Here is a tiny trained network, its code and every weight. The questions are about switching its units off for an input and a target symbol, where a switched-off unit gives its printed mean instead of its output.

import numpy as np


def w(rows, s, z=0):
    codes = np.array(rows[::2]) - 128.0
    scale = np.full(codes.shape[1], s)
    scale[-1] = z or s
    return codes * scale


def norm(h):
    return h / np.sqrt((h * h).mean(-1, keepdims=True) + 1e-5)


def f(y):
    return np.maximum(y, 0)


def softmax(a):
    e = np.exp(a - a.max(-1, keepdims=True))
    return e / e.sum(-1, keepdims=True)


def log_softmax(a):
    a = a - a.max(-1, keepdims=True)
    return a - np.log(np.exp(a).sum(-1, keepdims=True))


def net(x, mask):
    ids = ['ΔΛΦΩβγθμτ'.index(c) for c in x.split()]
    T = len(ids)
    res = E[ids] + P[:T]
    u = 0
    for l in range(2):
        q, k, v = (norm(res) @ M[l].T for M in (Q, K, V))
        z = softmax(np.where(np.tri(T) > 0, q @ k.T / 2**0.5, -1e9)) @ v
        res = res + np.where(mask[u], z, O[l][:, -1]) @ O[l][:, :-1]
        u += 1
        y = f(norm(res) @ A[l][:, :-1].T + A[l][:, -1])
        res = res + np.where(mask[u : u + 24], y, B[l][:, -1]) @ B[l][:, :-1]
        u += 24
    return log_softmax(norm(res)[-1] @ U[:, :-1].T + U[:, -1])


Q, K, V, O, A, B = {}, {}, {}, {}, {}, {}
E = w([
[91,155,109,116,158,203,133,92,125],'Δ',
[88,55,49,154,171,37,149,172,194],'Λ',
[61,148,148,177,76,150,151,218,178],'Φ',
[146,184,120,136,225,116,64,70,141],'Ω',
[157,169,78,124,148,156,137,171,147],'β',
[126,164,190,141,93,97,145,78,91],'γ',
[140,255,163,214,125,141,63,98,207],'θ',
[127,78,33,155,164,92,162,125,202],'μ',
[153,103,163,72,181,159,89,138,105],'τ',
],0.0083)
P = w([
[35,118,165,175,100,59,231,181,54],'0',
[152,102,148,104,174,188,253,78,187],'1',
[153,148,155,169,80,117,165,148,56],'2',
[196,139,124,86,126,179,195,108,225],'3',
[174,122,139,194,66,133,140,143,64],'4',
[183,172,125,60,116,156,194,123,230],'5',
[183,96,120,227,42,162,103,125,62],'6',
[180,202,123,41,117,145,165,134,238],'7',
],0.0044)
Q[0] = w([
[161,194,145,16,153,148,185,187,225],'0.h1',
[206,209,91,130,163,163,184,128,254],'0.h1',
],0.0049)
K[0] = w([
[108,113,113,253,65,140,100,98,99],'0.h1',
[180,78,87,177,92,182,42,143,57],'0.h1',
],0.006)
V[0] = w([
[192,156,76,197,147,202,101,253,48],'0.h1',
[228,63,213,33,130,96,109,188,77],'0.h1',
],0.0022)
O[0] = w([
[212,54,191,123,177,168,202,111,1,168],'0.h1',
[88,122,146,77,153,211,108,141,85,3],'0.h1',
],0.0065,0.0019)
A[0] = w([
[119,171,254,171,108,148,110,90,114,179],'0.n1',
[174,124,120,88,143,89,124,48,138,137],'0.n2',
[134,76,34,127,171,80,141,87,71,149],'0.n3',
[112,194,140,78,127,108,155,185,170,112],'0.n4',
[88,69,110,74,149,214,145,76,180,91],'0.n5',
[73,154,122,59,162,127,120,54,120,174],'0.n6',
[185,115,140,74,181,171,149,113,125,174],'0.n7',
[182,158,101,115,110,187,93,123,223,253],'0.n8',
[49,164,105,109,141,89,34,132,207,167],'0.n9',
[123,90,155,98,169,166,87,105,94,187],'0.n10',
[172,91,63,104,148,88,154,173,120,221],'0.n11',
[109,152,127,137,164,150,166,89,152,150],'0.n12',
[132,145,134,152,146,94,113,138,96,88],'0.n13',
[156,165,228,131,120,94,66,126,93,148],'0.n14',
[133,194,153,141,96,144,184,160,54,221],'0.n15',
[123,146,48,99,89,135,139,112,202,134],'0.n16',
[138,202,196,79,92,88,89,124,147,165],'0.n17',
[103,121,182,165,95,137,191,119,154,187],'0.n18',
[134,128,142,113,206,88,136,142,160,141],'0.n19',
[138,183,173,153,157,171,84,117,208,137],'0.n20',
[160,145,206,180,85,140,86,181,150,112],'0.n21',
[58,86,65,153,105,131,177,121,95,175],'0.n22',
[143,116,132,162,121,210,138,178,121,210],'0.n23',
[162,88,98,127,162,132,27,73,185,148],'0.n24',
],0.0047,0.0014)
B[0] = w([
[138,50,80,61,143,163,96,125,122,210],'0.n1',
[153,174,104,133,136,120,106,208,184,199],'0.n2',
[110,151,180,149,131,211,99,204,36,192],'0.n3',
[94,128,97,99,143,109,203,94,123,168],'0.n4',
[140,185,110,131,167,56,97,156,187,173],'0.n5',
[149,38,152,187,89,166,165,185,135,176],'0.n6',
[90,123,130,152,110,54,158,107,155,205],'0.n7',
[100,97,156,77,128,96,174,109,96,254],'0.n8',
[133,107,134,84,131,166,165,85,114,183],'0.n9',
[69,131,88,168,83,130,161,112,109,161],'0.n10',
[74,111,179,113,137,164,155,40,75,197],'0.n11',
[155,68,99,112,123,144,109,136,161,201],'0.n12',
[117,171,137,135,135,151,31,155,139,149],'0.n13',
[58,86,106,142,169,166,125,107,129,190],'0.n14',
[107,102,166,172,169,125,94,86,167,185],'0.n15',
[98,137,190,68,150,106,98,82,117,201],'0.n16',
[65,96,71,153,139,106,210,91,154,185],'0.n17',
[198,172,132,78,214,138,51,117,187,187],'0.n18',
[87,159,131,158,85,236,142,116,124,196],'0.n19',
[95,3,98,105,104,80,179,164,116,235],'0.n20',
[171,14,121,91,208,141,109,157,65,178],'0.n21',
[189,114,192,92,106,120,81,81,104,177],'0.n22',
[123,119,152,125,127,37,150,93,121,175],'0.n23',
[77,147,111,66,92,124,162,139,154,211],'0.n24',
],0.0032,0.0046)
Q[1] = w([
[142,81,122,254,126,167,68,102,40],'1.h1',
[136,184,152,147,66,143,102,171,66],'1.h1',
],0.0079)
K[1] = w([
[180,198,227,50,202,129,221,179,153],'1.h1',
[3,169,138,134,238,75,228,57,206],'1.h1',
],0.0053)
V[1] = w([
[134,142,79,110,119,138,185,41,83],'1.h1',
[117,217,113,80,179,126,1,139,140],'1.h1',
],0.0043)
O[1] = w([
[1,206,224,244,184,118,173,37,94,167],'1.h1',
[111,89,207,81,241,39,119,157,203,1],'1.h1',
],0.0051,0.0037)
A[1] = w([
[93,123,194,174,104,155,96,233,165,179],'1.n1',
[213,111,21,50,43,107,112,138,164,234],'1.n2',
[63,132,88,143,127,63,110,135,76,241],'1.n3',
[126,94,153,177,140,57,140,87,121,169],'1.n4',
[101,41,223,115,119,79,94,134,94,156],'1.n5',
[200,62,121,45,149,84,98,122,145,66],'1.n6',
[134,98,215,141,106,99,40,112,153,192],'1.n7',
[205,142,169,164,194,74,232,113,213,62],'1.n8',
[182,190,72,215,58,70,144,166,68,134],'1.n9',
[108,131,161,48,73,169,234,84,83,112],'1.n10',
[144,94,110,117,109,137,162,52,85,192],'1.n11',
[145,131,252,117,153,205,53,116,113,160],'1.n12',
[171,87,95,88,91,128,120,43,118,141],'1.n13',
[70,116,102,141,95,82,80,131,77,158],'1.n14',
[101,170,165,194,109,185,48,156,139,163],'1.n15',
[61,156,114,117,162,151,153,134,80,133],'1.n16',
[70,129,158,143,43,151,79,55,136,182],'1.n17',
[212,69,155,54,180,65,96,149,192,188],'1.n18',
[175,172,75,107,234,140,157,90,178,176],'1.n19',
[236,149,106,156,88,184,82,79,183,254],'1.n20',
[121,206,100,108,169,134,133,94,92,150],'1.n21',
[44,127,48,20,135,104,175,54,222,194],'1.n22',
[140,104,121,153,107,215,81,148,3,207],'1.n23',
[139,216,100,86,121,85,37,42,115,188],'1.n24',
],0.0045,0.0015)
B[1] = w([
[147,127,83,96,102,163,20,99,161,139],'1.n1',
[76,116,214,162,48,118,67,134,86,170],'1.n2',
[255,152,149,107,153,202,171,141,140,167],'1.n3',
[155,150,105,115,67,136,116,163,144,170],'1.n4',
[69,158,81,71,116,197,162,62,60,144],'1.n5',
[174,196,44,154,191,193,209,167,135,147],'1.n6',
[108,187,85,58,145,112,102,150,111,137],'1.n7',
[90,79,154,155,118,111,96,95,7,194],'1.n8',
[106,210,202,78,121,97,58,140,219,164],'1.n9',
[176,92,62,183,180,130,48,124,174,197],'1.n10',
[82,131,119,92,143,93,115,171,135,204],'1.n11',
[149,121,90,63,98,94,134,185,219,139],'1.n12',
[153,91,110,123,133,190,112,132,188,175],'1.n13',
[177,115,126,78,197,198,159,149,103,158],'1.n14',
[189,61,151,118,91,101,125,125,77,151],'1.n15',
[200,104,122,138,111,160,97,118,203,166],'1.n16',
[143,166,105,112,183,85,147,176,112,180],'1.n17',
[150,255,2,126,192,114,171,112,72,163],'1.n18',
[143,95,134,128,117,160,123,181,99,202],'1.n19',
[105,151,131,96,122,107,161,186,70,175],'1.n20',
[112,73,169,110,79,110,128,127,172,159],'1.n21',
[149,182,189,143,109,88,79,152,118,254],'1.n22',
[48,96,183,128,113,84,151,76,124,193],'1.n23',
[114,128,156,142,130,94,138,179,175,146],'1.n24',
],0.0039,0.0071)
U = w([
[68,100,162,63,163,62,73,78,254,31],'Δ',
[196,147,48,58,92,208,208,209,120,115],'Λ',
[88,91,163,83,14,136,36,154,143,153],'Φ',
[208,68,140,140,226,204,58,167,195,91],'Ω',
[94,129,232,230,132,98,152,48,56,107],'β',
[84,208,103,44,238,61,184,89,77,146],'γ',
[200,170,65,188,147,46,73,192,61,72],'θ',
[115,208,50,180,93,152,169,80,228,151],'μ',
[96,24,66,107,158,223,204,59,67,248],'τ',
],0.0068,0.0018)

Each question gives the input, a string of symbols that net reads in full, and the target symbol t.
The units are the heads (2 rows each of Q, K, V and O) and the neurons (one row each of A and B). Each row of codes is followed by its name. A weight is (code - 128) times the scale printed after its matrix; where a second scale follows, it is the last column's (O, A, B and U).
mask holds one flag per unit, layer by layer, with each layer's heads first. A switched-off unit (its flag False) gives its mean, the last column of its rows in O or B, instead of its output. The means were averaged over made-up inputs and are rounded, as every weight is.
A unit's drop is (log p(t) with every unit on - log p(t) with that unit switched off) / (log p(t) with every unit on - log p(t) with every unit switched off).
unit that matters most: the unit with the biggest drop
k most important neurons: the k neurons with the biggest drops, biggest first
top k neurons in layer l: the k neurons of layer l with the biggest drops, biggest first
input Ω τ θ Δ Ω, target τ: top 3 neurons in layer 1 -> (1.n22; 1.n23; 1.n10)
input μ Φ Δ Δ, target β: unit that matters most -> 1.n8
input μ Ω Ω μ, target γ: top 2 neurons in layer 0 -> (0.n13; 0.n16)
input μ Ω Δ β θ Ω τ Φ, target Ω: 2 most important neurons -> (1.n10; 0.n2)
input Ω θ μ γ Ω Λ, target γ: 3 most important neurons -> (0.n16; 0.n13; 1.n18)
input Ω Δ μ Φ, target μ: top 2 neurons in layer 0 -> (0.n3; 0.n11)
input Ω Ω τ μ, target Ω: top 2 neurons in layer 1 -> (1.n22; 1.n23)
input γ τ θ Ω, target θ: 3 most important neurons -> (1.n22; 0.n20; 0.n11)
input μ Δ Λ Λ Ω Λ Ω, target Ω: top 2 neurons in layer 0 -> (0.n11; 0.n24)
input θ Ω Λ, target Λ: top 2 neurons in layer 1 -> (1.n3; 1.n14)
input β Λ μ, target β: top 4 neurons in layer 0 -> (0.n3; 0.n11; 0.n20; 0.n22)
input Ω μ Λ Δ β γ μ, target β: top 2 neurons in layer 0 -> (0.n3; 0.n20)
input μ β Ω θ Δ τ, target β: 2 most important neurons -> (0.n7; 1.n8)
input Ω Ω μ β θ β, target θ: top 2 neurons in layer 1 -> (1.n10; 1.n22)
input γ γ Φ Λ, target Λ: most important neuron -> (0.n18)
input θ Ω γ Ω, target Δ: top 3 neurons in layer 0 -> (0.n17; 0.n24; 0.n15)
input Ω Λ μ Ω, target μ: 2 most important neurons -> (0.n22; 0.n11)
input μ Φ Δ, target Φ: 2 most important neurons -> (0.n8; 0.n24)
input Δ τ μ μ Δ Δ, target β: 2 most important neurons -> (0.n11; 1.n8)
input Ω γ Ω Δ, target γ: 2 most important neurons -> (0.n13; 1.n18)
input Δ Λ Ω, target Ω: most important neuron -> (0.n15)
input θ Δ β μ Λ Ω θ Ω, target θ: 2 most important neurons -> (1.n22; 0.n1)
input γ β γ Δ Ω Δ, target γ: 2 most important neurons -> (1.n18; 0.n13)
input μ Ω τ Φ Ω Ω Ω, target Φ: top 2 neurons in layer 0 -> (0.n11; 0.n17)
input μ τ Δ Ω, target β: 2 most important neurons -> (1.n8; 0.n20)
input Φ β Λ, target β: top 2 neurons in layer 0 -> (0.n3; 0.n11)
input Ω Ω Ω μ β Ω β μ, target τ: unit that matters most -> 0.h1
input β μ τ Λ Ω μ β, target β: top 2 neurons in layer 1 -> (1.n23; 1.n9)
